What can hang from each mark
K: E W
L: T Z
N: B C Q T Z
E: L Z
B: L P
Z: K T
W: C E
T: B K N
Q: K T W
C: K L P W

Known rows, with every way that one mark hangs from another
B(L(Z(T(K(W(C))))) P): [-1.69  0.77  1.62 -0.69 -1.54  2.12 -2.37  1.14  0.65  0.32 -1.29 -1.72
 -0.76  0.59 -0.25 -0.68  0.86  1.81  0.65 -0.31 -0.47 -2.52 -0.33  0.31
  0.68 -0.74 -2.79 -0.11 -0.87  0.05 -0.63  1.69 -0.15  1.16  0.39  0.41
  0.18  2.12  1.04  0.81 -0.24  0.39  0.04  1.36  0.18 -0.43]
K(E(L(T(B)) Z)): [ 2.90  0.28  0.65  1.13  0.14 -0.84  1.47  0.17  0.99  1.46 -1.45  2.27
  0.12  0.02 -1.48  0.48 -1.33  1.34  0.30  0.09 -0.46  0.64 -0.04 -1.76
  2.05 -0.39 -2.53 -1.28 -0.24 -1.57 -1.94  1.83 -1.02  1.17  2.97  1.47
 -0.30 -1.20 -0.42  1.41 -1.36 -2.28 -0.30 -0.18  1.20 -1.39]
T(B N(C(P))): [-0.89  0.32  0.10  0.63  0.49  0.96  1.43 -0.57 -1.18 -0.88 -0.35 -1.44
 -2.81 -1.33  0.10 -1.79 -0.40  0.46 -1.85  0.74  1.64 -0.14 -2.24  3.17
  1.10  0.08  1.05 -0.16 -1.48 -1.88 -0.71  0.68  0.73  2.23  1.27  0.56
  1.59 -1.91  0.20 -0.73  1.16  0.92  1.18  1.88  0.84  0.49]
W(C(K) E(Z)): [-0.11 -0.81 -0.04  2.15  0.38  0.63 -2.12 -1.04 -0.93 -0.10 -0.40 -1.02
 -0.19  0.05 -1.00  0.46 -0.97  0.86 -0.69  1.15  2.17  1.15  0.96 -0.25
  0.59 -2.02 -5.66  0.66 -0.53 -0.43  0.50  1.25 -0.03  0.48  1.88  0.81
  0.08 -0.38  1.56  1.80 -1.66 -1.18 -0.34  1.73 -0.36 -1.66]
Q(T(K) W(E(L Z))): [-0.21  0.63  0.35  0.81 -0.37  0.81  0.09  1.22  1.68  1.15  0.40  2.10
  1.71  0.71 -3.01  2.05 -3.48  1.72  1.09  0.98  1.08  0.72 -1.32 -1.49
  0.14  0.17 -3.25 -0.66 -0.05  0.03 -1.29  1.04 -0.05  0.62 -0.45  2.00
 -1.80 -1.78  0.25  1.06 -1.48 -1.00 -0.13 -0.14  2.08 -1.42]
N(Q(K(W)) T(B)): [-1.89  0.29 -0.31 -1.77 -0.65  1.25  1.60  2.60 -0.27  0.45 -0.46 -0.04
 -0.88  1.00 -0.90 -1.09 -1.32  1.19  0.39  0.05  0.15 -1.05 -1.85  0.72
 -0.16 -0.47  1.16  0.52 -0.85  0.24  1.42  0.50  1.47 -0.77 -1.23  1.57
 -0.45 -1.10  2.31 -0.98  1.89  2.81 -0.73 -0.40 -0.97  0.65]
K(E(L(T))): [ 1.70  0.74  0.22  1.45  0.05  0.66  1.27  0.09  1.25  0.49 -1.52  1.22
 -0.78 -0.32 -1.20  0.39 -1.54  1.92 -0.15  0.36  0.31  1.01  0.53 -1.07
  1.61 -0.18 -2.82 -0.35 -1.14 -0.86 -1.24  1.53 -0.86  1.10  2.90  0.97
 -0.47 -0.64  0.58  1.47 -0.67 -1.84 -0.50  0.01  0.86 -1.82]
T(B(L(Z(K(W(C)))) P)): [-1.84  0.37  2.18 -0.68 -0.87  0.87 -2.04  1.28 -0.44  0.37 -1.58 -1.53
 -0.98  0.11  0.33 -1.78  0.81  1.28  0.73 -0.06 -0.87 -2.02 -0.07  0.82
  0.64 -1.28 -2.24  0.63 -1.30 -0.18 -0.77  0.77 -0.08 -0.28  0.36  0.83
  0.79  1.95  0.56 -0.41  0.07 -0.37  0.60  1.45 -0.24  0.99]
W(C E(L Z)): [ 0.35  0.16 -0.09  2.65  0.35  1.30 -1.43 -0.68  0.41  0.45 -0.30  0.60
  1.30  0.43 -2.16  1.01 -1.90  1.44 -0.15  0.93  1.53  1.02  0.54 -1.39
  1.40 -1.18 -5.90  0.47 -0.73 -0.81 -1.10  1.23 -0.23  1.34  1.85  0.43
 -0.40 -0.83  0.88  2.22 -2.20 -2.04  0.33  0.73  0.53 -1.95]
K(E W(C(L(Z)))): [-1.00  0.48 -0.99  0.69  0.76  0.04 -0.96 -1.68 -0.79 -0.51 -2.43 -0.42
  0.11  0.32 -1.59  0.47  0.13  2.04  0.10  1.33  2.24  0.18  0.30 -1.05
 -0.67 -0.73 -3.81  2.27 -0.66  0.22  0.63  1.03  0.08  0.14  1.37  0.48
  0.86  0.99  3.24  0.87 -0.19 -2.24 -0.01  0.98  1.06 -2.27]
K(E(Z(T(B))) W): [ 1.00 -0.05 -0.49  0.50  0.13 -0.89  1.46  0.02 -0.63  0.53 -0.95  1.55
  0.88  0.87 -0.62  0.20  0.36  1.54  0.05  0.91 -0.35 -0.10 -0.52 -1.40
  0.62 -1.24 -1.38 -0.57  0.66 -1.55 -0.53  2.22 -0.11  0.29  1.37  0.99
 -0.80  0.62  0.94  0.95 -1.19 -1.31 -0.55  0.96  0.24 -1.84]
L(Z(K(W) T)): [-0.10  1.46 -0.93 -0.17  0.27 -0.16  0.56 -0.53 -0.56  0.41 -1.95 -0.17
 -0.46  0.20  1.17 -0.52  1.46  1.56  1.23  1.00 -0.73 -1.67  0.62 -0.98
  0.87 -0.45 -1.20 -0.66 -0.78 -1.10 -0.54  1.80 -1.29  0.37  1.50  0.41
  0.43  1.88  1.26  0.21 -0.94 -1.68  0.40  1.38  1.15 -0.90]
N(C Q(W)): [-1.47  0.75  0.54 -0.59 -0.33  1.72  0.26  1.21  0.18 -0.82 -0.31 -0.94
 -1.89 -0.90 -1.24  0.23 -1.89  0.98 -0.98  1.02  1.45 -0.31 -0.74  2.53
  0.37  0.33  0.15 -0.93 -1.01  0.04  0.77  1.67  0.99  1.04 -0.26  0.75
 -0.96 -0.14  1.85  0.47  1.65  1.53 -0.08  1.04  0.97 -0.18]
T(N(B C)): [-0.87 -0.19  0.21  0.06  0.57  1.66  1.30 -0.81 -1.73 -0.65 -1.09 -1.32
 -3.16 -1.25  0.08 -0.72 -0.72  0.08 -1.91  0.96  1.34 -0.56 -2.01  3.92
  0.93  0.02  0.82  0.33 -0.77 -1.87 -0.03  0.75  0.88  1.77  0.94  0.98
  0.91 -0.81  1.14 -1.17  0.96  0.48  1.12  1.03  1.11  0.73]
L(T(B K(W)) Z): [-0.06  1.00  0.97 -1.12 -0.54 -0.08  0.88  0.91  0.81  1.27 -2.81  0.43
 -1.61 -0.15 -0.33 -0.55  0.18  1.28  1.10  0.05 -0.24 -1.47 -0.25 -0.72
  0.75  0.31 -0.39 -1.13 -0.29 -0.32 -0.79  1.08 -1.23  1.10  1.61  1.48
  0.50  0.22  0.25 -0.09  0.77 -0.53 -0.04 -0.17  0.95 -0.04]
C(K(W) L(T(B)) P): [ 0.28  0.48 -0.61  0.64  0.71 -1.00  0.27 -0.63 -1.27 -0.99 -1.60 -2.30
 -2.04 -1.04  0.34 -2.18  0.58  0.92 -0.68  0.98  1.07  0.13  1.00 -0.38
 -0.08 -0.75 -1.88  0.89 -1.07 -0.07  0.35  0.63 -0.80  0.19  2.96  0.93
  2.52  0.03  1.64  0.51  2.18 -0.93 -0.53  1.73  0.21 -1.31]
B(L(Z(T))): [ 0.53  1.20  0.20 -0.05  0.17  1.01 -1.03  0.55  0.40  0.92 -1.41 -0.81
 -2.31 -0.58  0.47 -1.25  0.23  1.17 -0.13  0.55 -0.55 -2.71  0.07  0.44
  1.55 -0.24 -1.70 -0.92 -0.68 -0.45 -0.30  1.58 -0.56  1.15  2.71  0.88
  0.54 -0.06  0.42  0.40 -0.15 -0.54  0.44  1.21  1.51 -0.05]
Z(K(E(L) W) T(N(C))): [ 0.77 -0.03 -1.16  1.03 -0.31 -0.56  3.07 -1.23 -0.86 -0.47 -1.19  0.29
  0.84 -0.09  0.48  1.03  0.81  2.29 -0.10  0.69 -0.06  1.00 -0.79  0.71
  0.94 -1.03 -0.59 -0.92 -0.03 -2.02 -1.50  2.07 -1.48  0.61  0.59  0.60
 -0.61  1.00  1.24  0.59 -1.97 -1.71  1.33  0.92  0.96 -1.52]
L(T Z(K(W(E)))): [-0.05  0.94  0.13  0.65 -0.08 -0.82  0.75 -0.04  0.38  0.52 -2.46 -0.09
 -0.67 -0.30  0.25  0.33  0.47  1.36  1.53  1.19  0.15  0.39  1.56 -1.22
 -0.02 -0.60 -3.11 -0.65 -1.21  0.03 -0.71  0.76 -1.98  0.23  1.93  1.64
  0.79  1.49  0.82  0.45 -1.05 -2.70  0.35 -0.06  1.15 -1.39]
K(E(L(T(N))) W): [ 1.00  0.21 -0.27  1.38 -0.05 -0.22  2.40 -0.08  0.49  0.60 -1.80  1.45
  0.08  0.06 -1.08  0.08 -1.12  2.54  0.20  0.24 -0.01  1.48  0.12 -0.91
  0.56 -0.84 -2.13  0.04 -0.41 -1.09 -1.12  1.07 -1.32  0.41  1.68  1.35
 -0.62 -0.11  0.99  1.15 -0.69 -1.85 -0.14  0.09  0.34 -1.59]
C(L(Z(K T(N))) W(E)): [ 0.97  0.02 -1.99  0.99  1.44 -1.24  0.05 -2.37 -1.65  0.01 -1.14 -2.15
 -1.51 -0.61  1.72 -0.02  1.04  1.17  0.84  0.45  1.09 -0.65 -0.33  0.22
  0.35 -0.73 -2.66 -0.19 -0.03 -0.31  0.06  0.42 -1.97  0.52  2.86  1.44
  2.62  0.58  1.73 -0.49 -2.00 -2.78  0.38  0.48  2.04 -1.77]
E(L(T(N) Z(K))): [ 1.68  1.33 -0.13  0.47  0.47 -0.51  1.44 -0.76  0.51  1.68 -2.49  0.67
 -1.35 -0.68  0.59 -0.41 -0.27  1.39  1.54 -0.24 -0.79 -0.78  0.08 -0.51
  2.26  0.30 -1.57 -1.52 -1.40 -1.56 -1.97  1.03 -2.36  1.41  2.69  1.23
  1.19 -0.53 -0.36  0.18 -1.38 -2.46  1.11  0.14  2.04  0.27]
K(E(L(Z(T(B N))))): [ 2.36 -0.13 -1.05  0.71  0.06 -1.34  1.61 -0.78 -0.21  1.25 -0.84  1.52
 -0.43  0.25 -0.06 -0.21 -0.33  1.73  0.53 -0.67 -0.74 -1.04 -1.76 -0.45
  2.09  0.09 -0.94 -1.16  0.19 -1.68 -1.13  1.79 -0.67  1.14  2.04  1.53
  0.46 -1.75 -0.29  0.37 -1.95 -1.21  0.64  0.60  1.11  0.02]
C(K(W) L(Z(T(N)))): [ 0.61  0.07 -2.02  0.45  0.79 -1.46 -0.12 -2.31 -1.89  0.14 -1.80 -1.68
 -1.67 -0.52  1.21 -0.93  1.20  1.47  0.21  0.50  0.34 -1.57  0.32  0.14
  0.22 -0.55 -2.17  0.40  0.09 -0.38  0.88  1.52 -1.27 -0.29  2.35  1.15
  1.68  0.48  2.30  0.21 -0.01 -1.78  0.19  2.07  1.16 -0.35]
Z(T(K N)): [-0.55  0.65 -0.52 -0.14  0.04  1.86  1.33 -0.16 -0.05  0.59 -0.93 -0.14
 -1.55 -0.12  0.22  0.11 -0.35  1.24 -0.14  0.12  0.86 -1.24 -2.00  1.17
  1.59 -0.02  0.16 -1.21 -0.40 -1.37 -0.49  1.44 -0.14  2.09  1.39  0.36
 -0.18 -0.71  0.61 -0.04 -0.20  0.36  0.07  0.62  0.51 -0.25]
N(B(L) Q Z): [-1.03  0.05  0.98 -1.54 -0.43  2.23  0.27  2.16  0.05 -0.14 -0.83 -1.84
 -3.52 -0.68  0.12 -1.49 -1.52  0.89 -0.60  0.59  0.69 -1.80 -1.90  3.17
  0.85 -0.62  0.66  0.56 -1.89  0.12  1.08 -0.16  1.90  0.64  0.23  1.21
  0.69 -1.11  1.35 -1.25  1.92  2.41  0.71 -0.30  0.09  0.81]
Q(K T(B N) W(C E)): [-3.36 -0.12 -0.60  0.26 -0.14  1.88  0.91  1.39 -1.05 -0.28  0.57  0.79
  0.97  1.23 -2.15  0.03 -2.18  0.93 -0.57  0.51  2.55  0.88 -3.28  1.28
 -0.71 -0.31 -0.51  0.69  0.46  0.63  1.58  0.51  1.02  0.44 -1.90  2.23
 -1.30 -1.37  1.00 -0.44 -0.14  1.96 -0.28  0.32 -0.68  0.99]
Z(T(B(P) N(Q))): [-0.37 -0.09  0.55 -0.56 -0.95  1.06  0.82  1.04 -0.65  0.48  0.69 -0.71
 -2.19  0.11  0.84 -1.38 -0.89  0.55  0.04 -1.52 -0.96 -1.91 -2.52  2.46
  2.05  0.05  0.39 -1.02 -1.20 -1.27  0.04  1.32  1.30  1.19  0.57  0.91
  0.57 -0.67  0.21 -0.47  0.71  1.51 -0.25  1.12 -0.85  1.52]
Q(K(E(Z)) T(B N)): [-0.18 -0.11 -0.34 -0.19  0.19 -0.02  2.41  0.47 -0.52  1.44 -0.29  2.80
  0.44  1.10 -1.66  0.24 -1.78  1.03  0.22  0.24  0.75  0.38 -3.57  0.27
  0.08 -0.08  0.42  0.13  0.13 -1.33 -0.35  1.05  0.91  0.04 -0.22  2.47
 -0.94 -2.35  0.38 -1.05 -0.94 -0.02 -0.30  0.31  1.08  0.25]
T(B(L P) K(E W(C))): [-2.19 -0.73  2.67 -0.57 -1.71  1.91 -1.18  2.20  0.51 -0.19 -0.84 -0.80
 -0.28  0.57 -1.64 -0.19 -0.58  2.03 -0.30 -0.14  0.60 -0.28 -1.40  1.00
 -0.21 -1.61 -2.09  0.95 -0.59  0.25 -0.57  0.84  1.20  0.02 -0.49  0.89
 -0.83  0.98  1.09  0.20  0.53  0.91 -0.57  0.52 -1.23 -0.66]
Q(K(E(Z)) W(C(P))): [-1.31  0.95 -0.36  0.66  0.37  1.14 -0.44  0.74  0.34 -1.04  0.03  0.76
  1.73  1.05 -3.53  0.66 -1.12  1.67 -0.29  2.04  2.65  1.58 -0.87 -1.59
 -0.92 -0.43 -2.04  0.24 -1.25 -0.34 -0.04  2.19  1.27  1.34 -0.34  0.61
 -0.69  0.12  1.75  1.84 -0.86  0.56 -1.54  1.54  1.00 -3.12]
B(L(T(K)) P): [-0.67  0.93  3.16 -0.54 -1.30  2.74 -0.82  2.16  2.05  0.72 -1.35 -1.26
 -3.13 -0.97 -0.45 -0.54 -1.06  1.01 -0.06 -0.28 -0.26 -1.39 -0.26  1.53
  1.38  0.08 -1.73 -1.01 -1.98  0.15 -1.42  1.08 -0.18  1.44  2.09  1.07
 -0.05  0.45 -0.20  0.13  1.23  0.14 -0.71  0.11  0.70  0.10]
W(E(L Z(K))): [ 1.30  0.42  0.04  1.99  0.38 -0.09  0.00 -0.35  0.76  0.93 -0.51  1.05
  0.91 -0.18 -1.04  1.40 -1.51  1.35  0.97  1.27  0.26  0.79  0.70 -1.50
  1.43 -0.77 -4.43 -0.69 -1.17 -1.07 -2.16  1.21 -0.94  0.41  2.09  0.93
 -0.28 -0.61  0.14  1.10 -2.45 -3.14  0.50  0.29  1.60 -1.76]

Rows
[ 2.46  0.77 -0.13  2.35  0.91 -0.80  0.03 -0.43  0.53  0.18 -0.37 -0.84
  0.10 -0.38 -0.11 -0.49 -0.60  1.51  0.99  0.86  0.30  1.76  1.55 -2.43
  0.86 -1.39 -4.55 -0.80 -1.46 -1.36 -2.41  0.37 -2.34  1.32  3.26  1.17
  2.01  0.02  0.11  1.65 -2.42 -2.88 -0.19  0.53  1.83 -3.92]  C(P W(E(L(T) Z(K))))
[-0.98  0.49  0.68  0.63 -0.72  1.09  0.96  0.96  1.19  0.14 -1.72 -0.09
 -0.67 -0.17 -1.08  0.99 -0.83  1.59  0.39  1.02  1.29  0.96  0.54 -0.60
 -0.23 -0.58 -2.69 -0.45 -0.68  0.43 -0.48  0.71 -0.99  0.90  1.39  1.33
 -0.45  0.62  1.07  0.83  0.22 -1.02 -0.52 -0.58  0.19 -1.92]  L(T(K(W(E))))
[-0.43  0.09  0.62  0.39 -0.37  1.44  0.70  0.07 -0.84  0.25  0.27 -0.57
 -2.34 -0.18  1.03 -1.50 -0.19  0.56 -0.70 -0.88 -0.65 -1.79 -2.13  2.27
  2.23  0.14 -0.05 -0.68 -0.98 -1.55 -0.50  1.67  0.72  1.34  1.55  0.74
  0.36 -0.19 -0.23 -0.51  0.13  0.51 -0.34  1.57 -0.46  1.54]  Z(T(B(P) N))
[-0.20  0.66 -0.29 -1.13  0.89 -0.33  1.08 -1.42 -1.38  0.08 -2.36 -1.96
 -3.03 -1.23  1.01 -0.18  0.80 -0.10 -0.03  0.72  1.29 -1.81 -1.61  2.44
  1.43  0.51  0.51 -0.06 -1.32 -0.70 -0.07  0.69 -0.32  0.83  1.56  1.10
  2.34 -1.01  1.57 -1.88  0.52 -0.87  1.77 -0.11  2.43  1.15]  N(C(L(Z(K))) T(B))
[ 0.85  0.33  1.54  0.97 -0.59  1.01  0.99  0.46  0.55  0.97 -0.57  0.27
 -2.16 -0.60  0.07 -1.40 -1.42  0.94 -0.13 -1.37 -1.15 -0.74 -1.04  1.22
  2.68  0.46 -1.35 -0.81 -1.43 -1.34 -1.72  1.20 -0.48  1.37  2.32  1.30
  0.46 -0.89 -0.96  0.09  0.19 -0.61 -0.16  0.60  0.07  1.52]  E(L(T(B(P) N)))
[-0.70  0.53 -1.15  1.17  0.98 -0.05 -0.94 -1.21 -1.24 -1.46 -0.86 -2.56
 -1.66 -0.93 -0.20 -1.62 -0.10  1.54 -0.81  1.79  1.78  0.19  1.15 -0.22
 -0.75 -0.87 -2.94  2.10 -1.71  0.04  0.51  0.65  0.24 -0.40  2.22  0.30
  1.91  0.03  2.78  0.59  1.79 -1.07 -0.56  2.64  0.60 -2.10]  C(K(W) L P)
[-0.50  0.67  2.51 -0.57 -1.16  1.98  0.33  1.38  1.20  0.58 -1.09 -0.40
 -2.82 -0.56 -0.16 -0.50 -0.85  0.52  0.08 -0.77 -0.16 -1.19 -1.13  1.23
  1.92  0.70 -0.56 -1.16 -1.62 -0.50 -1.25  1.36  0.17  1.71  1.87  1.00
  0.21  0.02 -0.49 -0.27  1.13  0.31 -0.95  0.10  0.12  0.70]  L(T(B(P) K))
[-1.44 -0.30  1.20 -1.49 -0.30  2.48  1.19  1.27  0.07  0.26 -1.52 -1.49
 -3.55 -0.85  0.15 -0.81 -0.94  1.08 -0.68  0.55  1.38 -1.67 -3.25  3.71
  0.86 -0.37  1.64  0.10 -1.21 -0.42  0.06 -0.24  1.14  1.41  0.19  1.36
  0.49 -1.50  0.48 -1.99  1.08  2.05  1.08 -0.59  0.65  1.29]  T(K N(B(L) Z))
[-0.75  1.25 -0.90  0.21  0.30  0.95  1.14 -0.08 -0.78 -0.23 -1.39 -0.34
 -0.17  0.21  1.04 -0.47  0.99  1.59  0.34  1.26 -0.24 -0.76  0.45 -0.41
  0.88 -1.01 -0.92 -0.31 -0.65 -1.19 -0.38  1.70 -0.84  0.29  1.31 -0.07
 -0.37  2.02  1.53  0.34 -0.37 -1.12 -0.01  1.33  0.10 -1.23]  Z(K(W) T)
[ 1.41  0.47 -0.54  0.97  0.49  0.22  0.78 -0.64  0.03  0.55 -0.77  1.24
 -0.04  0.38 -0.74  0.87 -0.30  1.30 -0.16  1.05  0.43  0.00 -0.38 -0.98
  1.27 -0.70 -2.25 -0.81 -0.37 -1.68 -0.71  2.42  0.05  1.23  2.31  0.58
 -0.64  0.01  0.96  1.33 -1.77 -1.65 -0.63  1.03  1.17 -2.30]  K(E(Z(T)))
[ 0.15  0.21  0.13  0.95  0.37 -0.08  0.54 -0.13  0.14  0.47 -1.32  1.52
  0.46  0.41 -1.71  0.64 -0.92  1.97  0.08  1.65  0.62  0.87  0.36 -1.32
 -0.29 -1.21 -2.76  0.61 -0.48 -1.07 -0.69  1.58  0.26 -0.22  1.18  0.91
 -1.07  0.50  1.76  1.02 -0.85 -1.97 -0.75  1.04  0.88 -2.50]  K(E(Z) W)
[ 1.37  1.37 -0.44  0.12 -0.35  0.86 -0.19 -0.25  1.35  1.23 -1.22  0.55
 -0.73  0.06 -0.34  0.44 -0.47  1.77  1.09 -0.15 -0.48 -2.18 -0.50 -1.18
  2.27  0.83 -1.93 -1.50 -0.70 -0.98 -1.58  2.09 -0.96  1.87  2.19  0.51
  0.14 -0.79  0.19  0.95 -1.21 -0.98  0.35  0.58  1.98 -0.77]  E(L(Z(T(K))))
[ 0.18 -1.95 -0.25  1.08 -0.15 -0.12 -0.37 -0.61 -1.70 -0.84  0.52 -3.34
 -3.09 -1.26  0.87 -0.59 -1.32  1.12 -1.27 -0.14  1.80  1.20 -0.36  3.39
 -0.25 -1.85 -2.26  0.04 -0.14 -0.15  1.39  0.11 -0.30 -0.18  0.96  1.98
  1.03 -1.10  2.27  0.01 -0.16  0.94 -0.02  1.40 -0.22 -1.04]  T(N(C(K W(E)) Q))
[ 0.33  1.50  0.91 -0.63 -0.15  1.02  0.20  0.23  1.47  1.25 -2.63  0.12
 -2.50 -0.63 -0.42  0.11 -0.45  1.05  0.94  0.20  0.54 -1.38 -0.07 -0.30
  1.41  0.84 -1.27 -1.37 -1.35 -0.44 -0.97  1.27 -1.08  2.05  2.53  1.09
  0.69 -0.37  0.28  0.27  0.19 -0.88 -0.11 -0.09  1.89 -0.52]  L(T(K) Z)
[-2.20  0.76  0.12 -1.60 -0.51  1.75  1.73  2.19  0.03  0.04  0.16  0.32
 -1.73  0.45 -0.43 -1.04 -2.55  1.23  0.09  0.11  1.27 -1.00 -3.30  2.24
  0.67  0.38  1.96  0.10 -1.14  0.52  1.80  0.41  1.85  0.25 -1.67  1.62
 -1.09 -1.76  1.08 -1.20  1.72  3.13  0.07  0.15 -0.11  1.76]  N(Q(T(B) W) Z)
[-1.25 -0.27 -0.17 -0.45 -1.59  1.47  1.81  1.80  1.60  0.26 -0.29 -0.59
 -0.46  0.73 -1.02  1.10 -2.27  2.52  1.31  0.05  1.42  0.38 -1.83  0.57
  0.30 -0.71 -1.48  0.42 -1.90  0.89  0.48 -0.25  0.86  0.02 -1.54  1.46
 -0.61 -1.92  2.07 -0.12 -0.15  1.94  0.60 -1.81 -0.45 -0.73]  N(Q T(K(W(E(L)))) Z)
[-1.43  0.43  1.74 -1.15 -1.03  1.24 -0.25  1.93  0.25  1.61 -0.14  0.20
 -2.39  0.17 -0.29 -2.05 -1.41  0.72  0.41 -1.04 -1.03 -2.61 -3.26  2.39
  0.52  0.80  0.37  0.25 -1.22  0.03 -0.45  0.50  0.99 -0.24 -0.15  2.83
  0.36 -1.65 -0.55 -2.14  0.68  1.24  0.17  0.96  1.16  3.10]  Q(K T(B(L(Z) P) N))
[-0.64 -0.62 -0.91  1.80  0.48 -0.33 -1.01 -1.14 -1.02 -0.98 -0.87 -1.92
 -1.11 -0.85 -0.46  0.23 -0.67  1.48 -0.70  1.71  1.97  0.89  1.52  0.03
 -0.98 -1.28 -4.64  1.84 -0.52  1.13  1.08  0.66 -0.22 -1.33  2.13  1.24
  0.60  0.28  2.85  0.64  0.64 -2.03 -0.65  1.33  0.14 -1.75]  C(K(W(E)) L)
[-1.66  0.41 -1.03  0.63  0.87  0.58  0.19 -1.33 -1.32 -1.14 -2.23 -0.72
  0.91  0.31 -0.93  0.91  0.43  1.99  0.04  1.77  2.43  1.21  0.20 -0.70
 -0.53 -1.59 -3.05  2.10 -0.82 -0.17  0.27  0.83 -0.10 -0.22  0.93 -0.16
  0.30  1.86  3.36  0.53 -0.25 -2.35  0.04  0.69  0.20 -2.66]  Z(K(E W(C(L))))
[-1.77  0.14 -0.27  1.05  0.17  1.67 -0.11 -0.20 -0.64 -0.78 -1.42  0.13
  0.44  0.76 -1.57  0.09 -0.56  2.23 -0.74  1.30  1.96  1.21  0.10 -0.43
 -0.30 -1.71 -2.98  1.90 -0.59 -0.53  0.55  1.12  0.61  0.24  0.49  0.09
 -0.91  1.06  2.68  1.23 -0.24 -0.58 -0.52  1.23 -0.87 -2.25]  K(E W(C))
[ 1.65  0.48 -0.59 -0.33 -0.51  0.32  1.16  0.43  0.91  1.92 -0.30  1.15
  0.53  0.55 -0.89  1.00 -1.61  1.58  1.47 -0.76 -0.60 -1.23 -1.92 -0.56
  2.17 -0.15 -1.13 -2.28 -0.24 -1.88 -1.61  1.67 -0.41  1.98  0.81  0.74
 -0.23 -1.78  0.31  1.12 -1.26 -0.18  0.55  0.03  1.31 -0.92]  E(L Z(T(K N(Q))))
[-1.31 -0.40  1.36 -2.13 -1.15  1.70  1.48  2.45  0.83  1.04 -0.98 -1.02
 -3.11 -0.57  0.12 -0.88 -1.53  1.44  0.15 -0.64  0.97 -1.85 -3.76  3.56
  1.28 -0.45  2.20 -1.08 -1.09  0.19  0.35 -0.26  1.17  1.03 -0.39  1.47
  0.04 -2.53  0.17 -1.72  1.58  3.08  1.07 -0.92 -0.24  1.98]  T(B(L) K N(Q Z))
[ 0.48  0.22  0.76  0.13  0.02  0.69  0.44  0.12  1.10  0.94 -1.27  1.46
 -0.26  0.13 -2.01  1.76 -1.45  1.55  0.41  1.09  1.36  0.38 -0.99 -0.76
  0.58 -0.41 -1.99 -0.58 -0.79 -1.09 -1.33  1.61  0.50  1.07  1.36  0.86
 -0.94 -0.89  0.92  0.66 -1.09 -1.32 -0.69  0.16  1.58 -2.30]  T(K(E(Z)))
[ 2.29 -0.21 -1.25  0.40  0.32 -0.90  1.42 -1.01 -0.77  0.70 -0.99  0.91
 -0.73  0.25 -0.22 -0.05 -0.42  1.36  0.42 -0.10 -0.60 -1.00 -1.68 -0.12
  1.48  0.08 -1.05 -0.35 -0.17 -2.04 -0.90  1.44 -0.08  1.39  1.62  1.61
  1.16 -1.20  0.47  0.16 -1.83 -1.24  0.73  0.46  1.61 -0.69]  K(E(L(Z(T(N(B))))))
